Here is a tiny trained network, its code and every weight. The questions are about switching its units off for an input and a class, where a switched-off unit gives its printed mean instead of its output.

import numpy as np


def w(rows, s, z=0):
    codes = np.array(rows[::2]) - 128.0
    scale = np.full(codes.shape[1], s)
    scale[-1] = z or s
    return codes * scale


def f(y):
    return np.maximum(y, 0)


def log_softmax(a):
    a = a - a.max(-1, keepdims=True)
    return a - np.log(np.exp(a).sum(-1, keepdims=True))


def net(x, mask):
    res = np.array(x, float).reshape(1, 8) / 4 @ E
    y = f(res @ A[0][:, :-1].T + A[0][:, -1])
    res = res + np.where(mask, y, B[0][:, -1]) @ B[0][:, :-1]
    return log_softmax(res[-1] @ U[:, :-1].T + U[:, -1])


A, B = {}, {}
E = w([
[124,124,136,117,132],'x0',
[75,101,178,116,9],'x1',
[129,136,130,132,121],'x2',
[84,237,151,43,141],'x3',
[122,132,135,129,129],'x4',
[123,126,138,128,135],'x5',
[254,126,148,56,86],'x6',
[130,124,139,128,130],'x7',
],0.0082)
A[0] = w([
[175,108,146,75,113,255],'N0',
[11,121,125,192,165,88],'N1',
[171,1,85,168,122,99],'N2',
[197,139,50,108,237,127],'N3',
[109,94,182,111,55,113],'N4',
[248,129,161,84,71,114],'N5',
[143,135,43,136,230,106],'N6',
[183,6,103,241,126,113],'N7',
[95,90,146,103,53,72],'N8',
[83,107,116,152,141,74],'N9',
],0.0077,0.0038)
B[0] = w([
[131,105,75,148,140,214],'N0',
[80,47,80,125,201,224],'N1',
[95,201,144,58,106,218],'N2',
[152,124,179,224,56,216],'N3',
[198,127,157,204,89,197],'N4',
[72,22,69,109,254,218],'N5',
[156,143,172,181,94,199],'N6',
[86,236,131,47,120,253],'N7',
[197,115,233,199,107,182],'N8',
[109,95,99,95,217,158],'N9',
],0.0072,0.007)
U = w([
[122,115,135,121,120,254],'0',
[94,13,83,109,186,86],'1',
[122,130,145,130,108,205],'2',
[149,129,248,219,96,42],'3',
[90,235,168,2,123,37],'4',
],0.0084,0.0052)

Each question gives the input, the list of numbers given to net, and the class t.
The units are the neurons (one row each of A and B). Each row of codes is followed by its name. A weight is (code - 128) times the scale printed after its matrix; where a second scale follows, it is the last column's (A, B and U).
mask holds one flag per neuron, in row order. A switched-off neuron (its flag False) gives its mean, the last column of its row in B, instead of its output. The means were averaged over made-up inputs and are rounded, as every weight is.
A unit's drop is (log p(t) with every unit on - log p(t) with that unit switched off) / (log p(t) with every unit on - log p(t) with every unit switched off).
The circuit of an input: a set's keep is (log p(t) with only the set's units on - log p(t) with every unit switched off) / (log p(t) with every unit on - log p(t) with every unit switched off). Starting from all 10 units, units are removed one at a time, each time the one whose removal leaves the highest keep (on an exact tie, the one counted first), for as long as the keep stays at least 0.8.
units of the circuit, in order: the units of the circuit, biggest drop first
top k neurons: the k neurons with the biggest drops, biggest first
drop when u is switched off: that unit's drop, to one decimal
input [-2,8,6,3,0,-8,0,-8], class 3: units of the circuit, in order : (N8, N4)
input [-4,-8,-2,5,0,0,-5,3], class 3: units of the circuit, in order : (N3, N6)
input [0,-2,-3,4,1,3,6,-8], class 1: top neuron : (N5)
input [-6,6,0,6,-1,-6,4,7], class 3: units of the circuit, in order : (N8, N7)
input [-4,3,-1,-6,2,1,5,-2], class 4: units of the circuit, in order : (N7, N2)
input [1,-8,-5,-1,-3,-1,-3,2], class 3: units of the circuit, in order : (N3, N6)
input [-1,3,-2,2,3,4,5,5], class 1: units of the circuit, in order : (N5, N7)
input [-8,-3,6,-7,5,-8,5,6], class 4: units of the circuit, in order : (N7, N2)
input [7,7,-4,6,1,0,-2,-5], class 3: top 3 neurons : (N8, N7, N4)
input [-5,7,3,5,5,4,-3,-7], class 3: top 4 neurons : (N8, N7, N4, N5)
input [-6,-8,2,-3,2,5,5,6], class 3: top 3 neurons : (N3, N6, N1)
input [-2,-7,-3,-6,3,1,-2,8], class 3: top 2 neurons : (N3, N6)
input [-4,-4,0,7,-2,3,-8,7], class 1: top 2 neurons : (N1, N7)
input [2,-4,-5,-2,-7,-1,8,-1], class 1: top 2 neurons : (N5, N0)
input [-7,-8,-4,-7,-2,7,3,-4], class 3: top 2 neurons : (N3, N6)
input [1,0,1,6,3,-4,6,0], class 1: top 2 neurons : (N5, N7)
input [-1,5,-2,4,-2,-2,2,2], class 3: top neuron : (N7)
input [5,0,7,-8,-7,-1,-6,1], class 4: top 3 neurons : (N7, N2, N5)
input [-5,1,-3,-8,-1,0,7,4], class 4: drop when N5 is switched off : -0.1
input [3,-7,5,2,-2,-2,7,6], class 1: drop when N0 is switched off : 0.2
input [3,6,-2,5,0,2,-4,1], class 3: drop when N5 is switched off : 0.4
